Here is a tiny trained network, its code and every weight. The questions are about switching its units off for an input and a class, where a switched-off unit gives its printed mean instead of its output.

import numpy as np


def w(rows, s, z=0):
    codes = np.array(rows[::2]) - 128.0
    scale = np.full(codes.shape[1], s)
    scale[-1] = z or s
    return codes * scale


def f(y):
    return y / 2 * (1 + np.tanh(0.7978845608 * (y + 0.044715 * y**3)))


def log_softmax(a):
    a = a - a.max(-1, keepdims=True)
    return a - np.log(np.exp(a).sum(-1, keepdims=True))


def net(x, mask):
    res = np.array(x, float).reshape(1, 3) / 4 @ E
    y = f(res @ A[0][:, :-1].T + A[0][:, -1])
    res = res + np.where(mask, y, B[0][:, -1]) @ B[0][:, :-1]
    return log_softmax(res[-1] @ U[:, :-1].T + U[:, -1])


A, B = {}, {}
E = w([
[172,165,45,167,170,126,60,139],'x0',
[115,183,163,239,159,160,160,12],'x1',
[217,173,169,157,95,2,162,119],'x2',
],0.0099)
A[0] = w([
[121,118,68,116,138,182,66,109,254],'N0',
[63,123,145,133,156,175,137,81,128],'N1',
[136,185,152,190,133,129,181,35,199],'N2',
[130,134,45,161,168,174,43,102,110],'N3',
[48,94,119,99,151,232,132,131,131],'N4',
[130,163,152,103,152,153,136,102,64],'N5',
[154,113,200,142,106,110,201,89,121],'N6',
[97,130,129,136,135,117,138,167,118],'N7',
[198,140,145,155,115,37,155,126,166],'N8',
[159,155,15,79,115,122,63,181,163],'N9',
[147,116,28,94,133,112,51,184,136],'N10',
[169,112,113,158,124,83,154,119,122],'N11',
[177,172,142,179,132,73,74,143,211],'N12',
[149,108,44,110,149,96,40,187,164],'N13',
[121,92,168,80,75,128,139,186,168],'N14',
[107,62,178,62,79,139,196,163,121],'N15',
[172,121,128,71,46,48,140,167,246],'N16',
[137,154,25,148,165,160,5,133,207],'N17',
[149,135,149,88,51,87,184,137,81],'N18',
],0.011,0.0053)
B[0] = w([
[244,85,68,139,99,170,41,148,216],'N0',
[193,49,130,151,114,195,142,167,185],'N1',
[141,170,137,200,151,180,156,53,237],'N2',
[146,171,28,152,104,94,25,94,206],'N3',
[255,72,149,94,206,184,62,203,225],'N4',
[125,138,126,143,138,157,145,152,129],'N5',
[107,198,126,214,132,127,162,84,191],'N6',
[147,155,131,119,118,127,129,152,132],'N7',
[128,139,174,73,199,133,139,107,217],'N8',
[149,80,93,75,145,192,104,148,226],'N9',
[142,75,135,81,111,207,114,187,220],'N10',
[150,128,166,119,150,140,122,103,159],'N11',
[145,130,127,126,154,167,94,73,201],'N12',
[154,84,80,83,139,202,68,161,223],'N13',
[137,129,141,107,53,130,162,164,204],'N14',
[104,151,115,164,14,68,149,96,210],'N15',
[112,143,154,39,152,106,85,172,251],'N16',
[143,130,50,172,126,142,6,96,244],'N17',
[113,167,152,97,151,66,96,117,182],'N18',
],0.0098,0.013)
U = w([
[101,184,145,209,108,114,246,68,138],'0',
[8,149,121,54,46,1,191,190,102],'1',
[120,195,129,147,187,93,105,70,103],'2',
[147,133,58,205,27,124,91,117,150],'3',
[165,67,95,75,141,189,93,179,188],'4',
[151,124,195,49,141,65,116,196,67],'5',
[160,88,134,183,202,163,145,175,1],'6',
],0.009,0.0043)

Each question gives the input, the list of numbers given to net, and the class t.
The units are the neurons (one row each of A and B). Each row of codes is followed by its name. A weight is (code - 128) times the scale printed after its matrix; where a second scale follows, it is the last column's (A, B and U).
mask holds one flag per neuron, in row order. A switched-off neuron (its flag False) gives its mean, the last column of its row in B, instead of its output. The means were averaged over made-up inputs and are rounded, as every weight is.
A unit's drop is (log p(t) with every unit on - log p(t) with that unit switched off) / (log p(t) with every unit on - log p(t) with every unit switched off).
unit that matters most: the unit with the biggest drop
top k neurons: the k neurons with the biggest drops, biggest first
drop when u is switched off: that unit's drop, to one decimal
input [-1,8,-3], class 6: top 4 neurons	(N1, N15, N4, N17)
input [5,6,6], class 2: top 2 neurons	(N12, N8)
input [-3,-3,7], class 5: unit that matters most	N8
input [-4,-1,8], class 5: top 2 neurons	(N16, N17)
input [-4,-8,5], class 1: top 2 neurons	(N15, N4)
input [-4,-5,7], class 1: top 2 neurons	(N4, N15)
input [-3,5,8], class 2: top 2 neurons	(N8, N15)
input [-3,-7,5], class 5: top 2 neurons	(N16, N8)
input [1,3,5], class 2: drop when N15 is switched off	0.2
input [-1,-2,7], class 5: drop when N16 is switched off	0.2
input [-7,7,-5], class 6: drop when N4 is switched off	0.5
